Each row of numbers stands for one thing and depends on some of the facts below. Use the named rows to name the rest.

How the things are related:
z100 Θ:z609
z101 δ:c λ:torak μ:z372
z105 δ:a λ:skidis Θ:z57,z214 μ:z41
z106 δ:d λ:skidis Θ:z500,z485 μ:z65
z119 δ:c λ:satopor Θ:z645 μ:z920
z12 δ:d λ:deskek Θ:z969 μ:z652
z120 δ:a λ:satopor μ:z653
z128 δ:b λ:deskek μ:z920
z129 δ:a λ:satopor μ:z422
z135 δ:a λ:torak Θ:z604,z873 μ:z41
z14 δ:d λ:torak Θ:z35,z787 μ:z616
z140 δ:b λ:satopor μ:z920
z142 δ:c λ:torak μ:z831
z153 δ:b λ:satopor Θ:z828 μ:z920
z160 Θ:z387
z161 δ:a λ:deskek Θ:z978 μ:z604
z178 δ:a λ:satopor Θ:z35 μ:z312
z184 δ:a λ:satopor μ:z65
z195 δ:b λ:torak μ:z604
z196 δ:a λ:torak Θ:z601,z964 μ:z45
z198 δ:a λ:skidis Θ:z35,z326 μ:z604
z2 δ:a λ:deskek Θ:z951,z583 μ:z652
z205 δ:d λ:torak μ:z825
z214 δ:b λ:satopor Θ:z978 μ:z160
z219 δ:b λ:deskek μ:z312
z226 μ:z903
z238 δ:d λ:torak μ:z46
z24 δ:b λ:skidis Θ:z65,z160 μ:z653
z241 δ:a λ:torak μ:z903
z255 δ:c λ:deskek μ:z616
z261 δ:b λ:satopor μ:z485
z262 δ:b λ:torak μ:z312
z286 δ:a λ:torak μ:z649
z310 δ:c λ:satopor μ:z645
z312 μ:z903
z325 δ:a λ:skidis μ:z226
z326 δ:d λ:torak Θ:z955 μ:z825
z334 δ:b λ:torak μ:z920
z336 δ:d λ:satopor Θ:z500,z35,z105 μ:z920
z347 δ:c λ:satopor Θ:z831,z828,z886 μ:z65
z35 δ:d λ:torak μ:z65
z351 δ:a λ:satopor μ:z759
z354 δ:a λ:torak μ:z920
z357 δ:d λ:skidis Θ:z161 μ:z422
z370 δ:d λ:torak μ:z920
z372 μ:z485
z387 δ:a λ:torak Θ:z609,z978,z214 μ:z831
z40 δ:b λ:torak Θ:z825,z762,z873 μ:z616
z400 δ:d λ:deskek μ:z312
z405 δ:d λ:satopor μ:z46
z41 μ:z100
z413 δ:b λ:deskek μ:z759
z422 μ:z645
z425 δ:d λ:satopor Θ:z65 μ:z65
z432 Θ:z106,z536 μ:z903
z437 δ:c λ:skidis Θ:z432 μ:z616
z439 δ:c λ:satopor μ:z474
z440 μ:z160
z45 Θ:z614,z178 μ:z649
z46 Θ:z12 μ:z485
z462 δ:a λ:satopor Θ:z105 μ:z65
z469 δ:b λ:skidis Θ:z606,z964,z878 μ:z920
z474 Θ:z536,z886 μ:z903
z475 δ:b λ:torak μ:z65
z485 Θ:z974,z214
z49 δ:b λ:deskek μ:z485
z50 δ:a λ:deskek μ:z440
z500 δ:d λ:skidis Θ:z160 μ:z794
z510 δ:a λ:skidis μ:z432
z512 δ:d λ:deskek Θ:z606,z326 μ:z653
z52 δ:a λ:satopor μ:z604
z536 δ:a λ:satopor μ:z653
z540 δ:a λ:deskek Θ:z774 μ:z485
z548 δ:b λ:torak μ:z653
z549 δ:b λ:satopor Θ:z873 μ:z372
z569 δ:d λ:deskek μ:z825
z57 δ:a λ:torak Θ:z680,z35,z873,z796 μ:z372
z581 δ:c λ:skidis Θ:z347 μ:z649
z583 δ:a λ:satopor Θ:z873,z634 μ:z759
z599 δ:a λ:torak Θ:z978 μ:z652
z601 δ:d λ:satopor Θ:z955,z160 μ:z825
z602 δ:b λ:torak μ:z312
z606 δ:d λ:deskek Θ:z354 μ:z160
z607 δ:a λ:torak μ:z645
z609 δ:b λ:satopor μ:z652
z614 δ:a λ:deskek Θ:z161 μ:z616
z616 Θ:z796 μ:z649
z634 δ:b λ:torak Θ:z821 μ:z312
z637 δ:b λ:satopor Θ:z955 μ:z372
z642 δ:d λ:deskek μ:z759
z649 Θ:z609,z485,z75
z65 Θ:z35 μ:z903
z652 Θ:z462,z978 μ:z485
z653 Θ:z226 μ:z645
z659 δ:c λ:torak Θ:z674,z768 μ:z312
z664 δ:b λ:satopor μ:z312
z674 δ:c λ:skidis Θ:z652 μ:z616
z680 δ:d λ:skidis Θ:z549 μ:z825
z683 δ:a λ:torak μ:z604
z691 δ:c λ:deskek μ:z422
z694 δ:c λ:satopor μ:z45
z695 δ:d λ:deskek μ:z616
z71 δ:a λ:skidis μ:z372
z740 δ:d λ:torak μ:z604
z75 δ:d λ:skidis μ:z652
z759 Θ:z951,z35 μ:z100
z762 δ:b λ:torak μ:z825
z768 δ:d λ:skidis μ:z160
z770 δ:b λ:skidis μ:z160
z773 δ:d λ:satopor μ:z759
z774 δ:b λ:deskek Θ:z500,z978 μ:z485
z78 δ:d λ:skidis μ:z825
z782 δ:c λ:torak μ:z45
z785 δ:c λ:torak μ:z372
z787 δ:c λ:torak μ:z45
z790 δ:d λ:deskek μ:z616
z794 μ:z903
z796 δ:c λ:skidis Θ:z100 μ:z41
z797 δ:a λ:torak Θ:z462,z964,z659 μ:z759
z801 δ:c λ:skidis Θ:z178 μ:z226
z811 δ:c λ:torak Θ:z609 μ:z440
z819 δ:b λ:skidis Θ:z357,z160 μ:z903
z821 δ:c λ:satopor μ:z45
z825 Θ:z886 μ:z645
z828 δ:a λ:deskek Θ:z387 μ:z422
z831 Θ:z35 μ:z160
z835 δ:d λ:torak μ:z652
z845 δ:c λ:satopor μ:z759
z846 δ:d λ:skidis μ:z46
z851 δ:a λ:deskek μ:z825
z857 δ:d λ:satopor Θ:z974,z634 μ:z794
z861 δ:c λ:skidis Θ:z599 μ:z903
z873 δ:c λ:deskek Θ:z609 μ:z825
z878 δ:b λ:skidis Θ:z634 μ:z474
z886 δ:c λ:torak μ:z920
z897 δ:c λ:torak Θ:z474,z993 μ:z440
z909 δ:c λ:deskek Θ:z195,z782 μ:z604
z910 δ:b λ:deskek Θ:z35 μ:z649
z911 δ:a λ:skidis Θ:z974 μ:z432
z913 δ:a λ:deskek μ:z440
z951 δ:c λ:torak Θ:z978 μ:z372
z955 δ:d λ:satopor Θ:z680,z609 μ:z46
z964 δ:c λ:skidis μ:z45
z969 δ:a λ:satopor Θ:z326 μ:z903
z974 δ:a λ:skidis Θ:z955,z978 μ:z825
z977 δ:c λ:torak μ:z831
z978 δ:b λ:satopor μ:z653
z982 δ:d λ:skidis μ:z759
z988 δ:d λ:torak μ:z759
z989 δ:c λ:satopor Θ:z214 μ:z616
z990 δ:c λ:torak Θ:z106,z955 μ:z831
z993 δ:a λ:deskek Θ:z821,z978,z653 μ:z645

Some rows with their names:
[ -6   7  12 -64 -36   0  54 -20  -3 -62 -16 -12  31  40  22  16   7  30
 -26 -15  41  39  25 -38 -19 -56  10 -23   7 -26  22   9  -2 -30] : z49
[-12   0  18 -17 -18   8  29 -22 -22   4   2  -5  58   8  15  35  30  -8
   3   6  10  37  13 -23  28 -58 -21 -42  -7 -21  13  18 -24   7] : z642
[  4  -5  27 -16  10   9  26 -16 -31  -5   5 -16  45  12  23  50  34 -12
   2   8  -2  40 -12 -18  34 -41 -14 -29   2 -29   9  14 -31   0] : z12
[ -6   6  11   9 -10   6  20 -32 -17  45  10   7  62 -25  35  32  48 -46
  37  36  19   9  23  -3  31 -54 -34 -62 -15 -21  22  39 -27  27] : z50
[-24  38  16 -17  -7  -1  -6  -9  18 -60  18  24   8 -17  55  17  16  -6
   3   4  11  -1  23 -12  12 -37  19 -50  35 -40  30  36 -24   4] : z873
[-29  -1  27 -24 -31   6 -10  18  54  -2 -81 -32 -41  63  -8 -37 -53  29
 -23 -18 -17  19  11 -23 -46   7   5  40 -18  -7 -43  25  -4 -13] : z664
[-29  22  19  21  19  18 -57 -22  13  74 -48  -2 -15  -9  16   3 -22 -53
  57   4 -42 -11  10   5  13  25 -31  36 -22  -2 -37  32 -56  40] : z462
[-24   2  30  -7 -22 -24 -41  11  49  41 -66 -10 -51  23  13 -30 -35   5
  17   6 -13  -8  18  23 -32  11   1  12  -6  -6 -20  31 -13  -6] : z845
[  5  29   1 -11  40   6  23   7 -30 -32  53  -6  50   6  55   8  -3 -13
 -32  -2  17  42  -9 -21  33 -43 -13   8 -32  11  10  -9 -32  70] : z75
[ -5  47  -8   8  22  16   7 -13  -6 -30  64   3  49  -2  46   7  -4 -15
 -47  -4   0  49 -17 -15  40 -35  -4 -12  -9   5  17  -8 -33  84] : z680
[  7  37   2  -4  35  -2  14   9 -29 -28  30 -12  51   8  33  30  -2  -9
 -50  10   8  37 -28 -10  41 -38 -36  21 -22   9  12 -15 -24  60] : z768
[  9  14  24  14  30   4 -50 -32   2  68 -20 -13  -7   6  11  11 -11 -42
  44  18 -51  18 -25  41  25  28 -35  13   6   4 -15   6 -41  29] : z196
[ -5  22  17   2  -2  -6 -26   4  36  -3 -42 -30 -41  11  17  -4 -29 -14
  12   7 -18 -14  -6   5 -32  27 -29  31  11 -12 -21  30 -12   2] : z659
[-10  18  31  -2   2  -8 -45  12  44   6 -34   2 -50  20  40 -18 -33   1
  15  -3 -24   6  22  23  -7  -4  22  -1   9 -17 -11  15 -11   1] : z787
[-24   2  22 -24 -28   4  -3  19  47 -10 -65 -33 -24  56  -2 -29 -47  26
 -34 -15 -10  19  12 -38 -36 -12   8  26 -10  -6 -31  18   0  -8] : z262
[-19  15  29 -12 -15 -26 -48  11  36  20 -60   0 -41  20  25 -11 -33  11
   7  17  -7   0  21  30 -12 -17   6   9 -11  -4  -5   7  -4 -10] : z782
[ -6   9  13 -11 -21 -24  -2   0  40  23 -38  -6 -24  14  29 -39 -25  -5
  30  -3  18  -8  24  23 -48   0 -11   5 -24  -7  -9  40 -18   9] : z785
[ 12  26  44   8 -65  30  12  34  34 -34   7 -24  29  -7  39  43  34  -1
 -27  -3  21  31  11 -39  17 -39 -33 -36  -5 -29  44 -13   0 -53] : z312
[ 33   5  51   5 -31  22 -17  18  11 -35  22 -42  29  -2  55  56  41   6
 -23  -9  14  63  10 -15  20 -34  29 -31  29 -18  50 -19 -46 -53] : z616
[-17  24  33   1 -74   5   2  17  30 -25  13   5  48 -19  26  40  30  37
 -45  -7  14  32  14  -1  21 -44   1 -48   9 -19  60  -7 -45 -36] : z645
[ 37   7  38   3 -44  23  18   6  14 -29  55 -28  31   7  58  15  42   4
 -15 -19  20  63   8 -17  -3 -21   2 -50  15 -24  52  -6 -36 -40] : z45

Name these rows:
No name comes twice in this set of rows, the named rows included.
[ 22  24   2  17  30 -10  -6  -1 -25  24  44  -3  49 -16  48  29   5 -38
 -12  48  11  34  -3  33  55 -53 -33 -29 -31  11  31  -7  -5  49] : z71
[ -1  30 -15   1  -6   0  14 -18  -9 -11  40   0  60   4  20   9  -9  -3
 -53  15  10  53  -5   0  29 -49 -13 -13 -24  16  29  -9 -11  75] : z78
[ 11   3  26 -40 -20  21  31 -16  10 -76  15 -25  17  43  39   7  12  20
 -33 -23   6  67  10 -45  -8 -26  38 -37  41 -37  13  19   3 -22] : z910
[-32  20  15 -29   2  15   1  18  37 -41 -46 -27 -28  44  15 -17 -40  21
 -16 -33  -6  -4   3 -50 -39  17  -2  63  -9 -17 -44  33 -33  10] : z634
[ 35  32   1 -24   8  -4  38   6 -14 -85  35 -57  31  32  31  16 -19  18
 -86   5  23  49 -37 -27 -27  -3 -15  32  13   1   9  -1   4  31] : z469
[-30   6  22  11  10  13 -32 -19  32  44 -38 -13 -12  24  -8 -27 -33  -3
  13 -22 -61  19 -27   7  -3  35  -5  26   3  -7 -47  26 -62  35] : z601
[ 14  42   0 -24  14   4  29  25  -6 -96  27 -45  18  25  37  15 -19  16
 -80  -1  23  31 -22 -40  -8 -20 -17  37   0   2   6 -10   4  30] : z878
[ 47  33   5  39  39   7  -5 -20 -18  13  74 -13  42 -13  54  16   8 -57
 -13  37 -11  45 -24  28  49 -18 -25 -39  -3   7  25  -4  -6  65] : z198
[ 28  33  -7  -2  -1  18   8  -2  15 -84  37 -67  19  24  44  13 -23 -14
 -78   4  31  56  -5 -61 -22 -26  30  29  13  12  15  -1   8  40] : z819
[-30  19  29 -12  14 -17 -46  19  41  12 -62   0 -57  14  34 -21 -37   2
  28 -12 -22 -27  15   9 -22  20  -2  42   3 -13 -31  30 -48   2] : z821
[-49  14  31   4  27  28 -33  21  30  22 -30  20 -17  22  36 -20 -23  -5
  12 -25 -42  15  19 -30  33 -22  11  11 -31 -14 -44  16 -42  41] : z35
[  8  56  -4 -15  27 -22   3  14  -6 -69  35 -11  20 -25  69  33 -10 -15
 -36  19  44  -7  -4  -5  -7 -26 -24  30  -2   7  27  -3 -18  45] : z964
[-28  19  16  23   5  26 -53 -28  39  83 -29  20 -24   3  21 -22 -23 -54
  63  -5 -49  10  31   6  17   6  -5  -1 -21  -5 -27  26 -32  44] : z178
[ 28  49  -2 -11  26 -24  11   6  -7 -62  43 -16  11 -11  63  17  -7 -10
 -29  20  30  11 -18  15   1 -13 -28   7   7   0  34  -8   5  39] : z674

The same things again, as new rows of numbers:
Known rows:
[-13  16  -9  10  41  23 -33  25 -34  37 -23 -23  17   4] : z135
[ 36  37   9  24 -85  60  -9   7   6   4  24  -5 -16 -10] : z41
[-29  10 -15  30   8  24 -48  23  18 -27 -16  16  49  10] : z821
[ 11 -24  -3  61 -12 -42 -46   0   5  14 -20  55 -76  20] : z993
[-38  26 -12   7  19  15 -15  34 -54  24 -11 -23  31   6] : z607
[-15  39 -26   3  33  33 -21  13 -49  26 -36 -11  14  11] : z797
[ -4  -1 -37  34  48  11 -32   4 -24  19 -19 -38 -15   5] : z336
[ 36  35   8  35 -84  70  21 -24  13  18  26   3 -11  -5] : z312
[ 24 -27 -31  71 -29 -29 -25  12  30  44  17  37 -48  42] : z400
[ 56 -31  12  49 -12 -14 -29  -6  21 -77   2  71 -23  41] : z774
[-15  -8 -35  31   6  11 -17 -16 -32  26 -15 -25  24  30] : z969
[ 31 -14 -11  22 -30 -16 -14  53 -11  29 -12  18 -32  28] : z71
[ 25 -40 -14  50 -27 -42 -51   8  20  24 -20  35 -41  33] : z161
[ 57  27  -8  12 -62  53 -34  -7  24  11   9 -11 -18 -19] : z616
[-17   4 -17  41  16  33  -4   8  -3 -22  24   8  33  21] : z439
[ 64  32  -8  22 -13  10 -17 -24  -8 -55   8  70  -8  34] : z469
[-46   1 -22  28   9   3 -22  29 -42  10  -2 -14  -2  14] : z120
[ 24  35  38  48 -60  33 -15 -17   9  -5   6 -18 -23 -36] : z825
[-19  22 -22  -3  13  40 -29  50  -7 -13  15  -8  66  11] : z782
[-32 -12 -17  24   1  21  -3  13 -18  34  -1  -5  12  25] : z184
[ 58   8  18  30  -2 -16 -27 -33 -11 -57  20  40  -9  10] : z24

Which thing is each row?
No name comes twice in this set of rows, the named rows included.
[ -8  36 -42  -9  33  34 -32  15 -41  35 -32 -16  20   9] : z196
[ 67  -5  -6  39  -4 -11 -12 -22  14  -4  23  21   4  19] : z801
[-32  32  26  18  33  20 -22   5 -32 -63   5 -14  77   2] : z762
[ 40   3  -7  40  -7 -15 -15 -17   3  45 -21  37 -34  15] : z911
[-26  -5 -27  35   1  15 -16 -17 -16  25 -36 -13  16  25] : z462
[-27  12  11  24  24  19 -25  31   1 -17  -7 -24  72   0] : z886
[-59  -8   2  40  19 -10 -33  23 -15  13 -30 -22  14   2] : z536
[-23  12  -6  10  23  29 -16  41 -43  19 -58 -30  23  12] : z599
[ 58 -12 -23  24 -14 -32 -28   0 -17  36 -16  -1 -36  17] : z198
[ -6 -13 -34  45  35   8 -14 -15  -7  33  -2 -36   4  12] : z425
[ -3   9 -21  -4  27  29 -37  28 -12 -12   5 -40  75   3] : z787
[ 40  -5  -8  28 -26 -27 -37  12   3  39 -32  14 -18  20] : z105

